Here is a tiny trained network, its code and every weight. The questions are about switching its units off for an input and a target symbol, where a switched-off unit gives its printed mean instead of its output.

import numpy as np


def w(rows, s, z=0):
    codes = np.array(rows[::2]) - 128.0
    scale = np.full(codes.shape[1], s)
    scale[-1] = z or s
    return codes * scale


def f(y):
    return np.maximum(y, 0)


def softmax(a):
    e = np.exp(a - a.max(-1, keepdims=True))
    return e / e.sum(-1, keepdims=True)


def log_softmax(a):
    a = a - a.max(-1, keepdims=True)
    return a - np.log(np.exp(a).sum(-1, keepdims=True))


def net(x, mask):
    ids = ['δεζλξσφψ'.index(c) for c in x.split()]
    T = len(ids)
    res = E[ids] + P[:T]
    r = res
    for j in range(3):
        rows = slice(2 * j, 2 * j + 2)
        q, k, v = (r @ M[0][rows].T for M in (Q, K, V))
        z = softmax(np.where(np.tri(T) > 0, q @ k.T / 2**0.5, -1e9)) @ v
        o = O[0][rows]
        res = res + np.where(mask[j], z, o[:, -1]) @ o[:, :-1]
    y = f(res @ A[0][:, :-1].T + A[0][:, -1])
    res = res + np.where(mask[3:15], y, B[0][:, -1]) @ B[0][:, :-1]
    return log_softmax(res[-1] @ U[:, :-1].T + U[:, -1])


Q, K, V, O, A, B = {}, {}, {}, {}, {}, {}
E = w([
[230,134,94],'δ',
[121,194,160],'ε',
[65,174,11],'ζ',
[120,142,48],'λ',
[105,133,6],'ξ',
[101,210,56],'σ',
[178,120,132],'φ',
[161,152,92],'ψ',
],0.013)
P = w([
[192,232,124],'0',
[95,103,162],'1',
[201,196,51],'2',
[83,106,183],'3',
[137,218,72],'4',
[104,83,166],'5',
[101,249,122],'6',
[113,67,162],'7',
[170,152,64],'8',
],0.014)
Q[0] = w([
[105,194,201],'head 0',
[105,171,55],'head 0',
[117,198,68],'head 1',
[130,147,183],'head 1',
[132,135,5],'head 2',
[165,139,60],'head 2',
],0.011)
K[0] = w([
[103,33,57],'head 0',
[121,146,56],'head 0',
[126,62,92],'head 1',
[135,214,89],'head 1',
[127,7,80],'head 2',
[133,64,136],'head 2',
],0.016)
V[0] = w([
[109,88,173],'head 0',
[171,51,125],'head 0',
[133,186,170],'head 1',
[110,196,217],'head 1',
[157,254,166],'head 2',
[140,93,52],'head 2',
],0.0095)
O[0] = w([
[168,124,162,2],'head 0',
[166,60,184,40],'head 0',
[179,130,43,141],'head 1',
[158,104,152,109],'head 1',
[199,68,10,186],'head 2',
[140,145,115,161],'head 2',
],0.011,0.0077)
A[0] = w([
[94,95,216,3],'neuron 0',
[144,118,146,3],'neuron 1',
[46,1,115,164],'neuron 2',
[128,250,83,235],'neuron 3',
[47,118,105,113],'neuron 4',
[151,21,160,81],'neuron 5',
[72,134,108,242],'neuron 6',
[76,179,99,72],'neuron 7',
[68,152,98,115],'neuron 8',
[47,104,80,192],'neuron 9',
[56,85,165,88],'neuron 10',
[65,73,90,189],'neuron 11',
],0.0096,0.0063)
B[0] = w([
[75,160,75,128],'neuron 0',
[14,164,81,128],'neuron 1',
[168,160,194,140],'neuron 2',
[31,84,101,252],'neuron 3',
[134,205,129,155],'neuron 4',
[143,191,117,132],'neuron 5',
[131,51,168,181],'neuron 6',
[132,153,77,174],'neuron 7',
[164,217,198,171],'neuron 8',
[186,90,155,181],'neuron 9',
[254,74,219,130],'neuron 10',
[152,76,223,158],'neuron 11',
],0.009,0.024)
U = w([
[89,107,107,207],'δ',
[154,133,157,155],'ε',
[110,146,54,109],'ζ',
[142,125,120,37],'λ',
[172,186,97,1],'ξ',
[181,136,138,205],'σ',
[143,112,136,80],'φ',
[131,3,152,153],'ψ',
],0.012,0.0062)

Each question gives the input, a string of symbols that net reads in full, and the target symbol t.
The units are the heads (2 rows each of Q, K, V and O) and the neurons (one row each of A and B). Each row of codes is followed by its name. A weight is (code - 128) times the scale printed after its matrix; where a second scale follows, it is the last column's (O, A, B and U).
mask holds one flag per unit, heads first, then neurons. A switched-off unit (its flag False) gives its mean, the last column of its rows in O or B, instead of its output. The means were averaged over made-up inputs and are rounded, as every weight is.
A unit's drop is (log p(t) with every unit on - log p(t) with that unit switched off) / (log p(t) with every unit on - log p(t) with every unit switched off).
The circuit of an input: a set's keep is (log p(t) with only the set's units on - log p(t) with every unit switched off) / (log p(t) with every unit on - log p(t) with every unit switched off). Starting from the 12 units with the biggest drops (on a tie, the unit counted first), units are removed one at a time, each time the one whose removal leaves the highest keep (on an exact tie, the one counted first), for as long as the keep stays at least 0.8.
circuit, biggest first: the units of the circuit, biggest drop first
top k neurons: the k neurons with the biggest drops, biggest first
heads that matter: for each layer, one digit per head in row order, 1 if its drop is at least 0.15 and else 0, layers parted by /
drop of u: that unit's drop, to one decimal
input λ δ ψ λ ε λ φ ε, target σ: top 3 neurons	neuron 3; neuron 6; neuron 5
input ζ σ σ ψ φ δ λ φ, target σ: heads that matter	100
input δ ε ε φ δ φ λ δ, target σ: circuit, biggest first	neuron 3
input δ ψ δ σ, target ψ: heads that matter	101
input ψ ε ψ λ, target ψ: circuit, biggest first	neuron 11; neuron 9
input δ ψ λ δ φ ξ δ ζ, target ε: heads that matter	001
input ψ ψ σ δ δ ξ ξ ξ, target ε: heads that matter	001
input ξ σ ε φ, target σ: top 3 neurons	neuron 3; neuron 6; neuron 5
input ψ ψ λ ε, target ψ: top 4 neurons	neuron 8; neuron 4; neuron 7; neuron 11
input δ φ ψ ζ, target ψ: drop of neuron 11	0.5
input ψ λ ψ ε, target ψ: drop of neuron 8	0.5
input ξ λ σ ε ζ ξ, target ε: drop of neuron 8	0.2
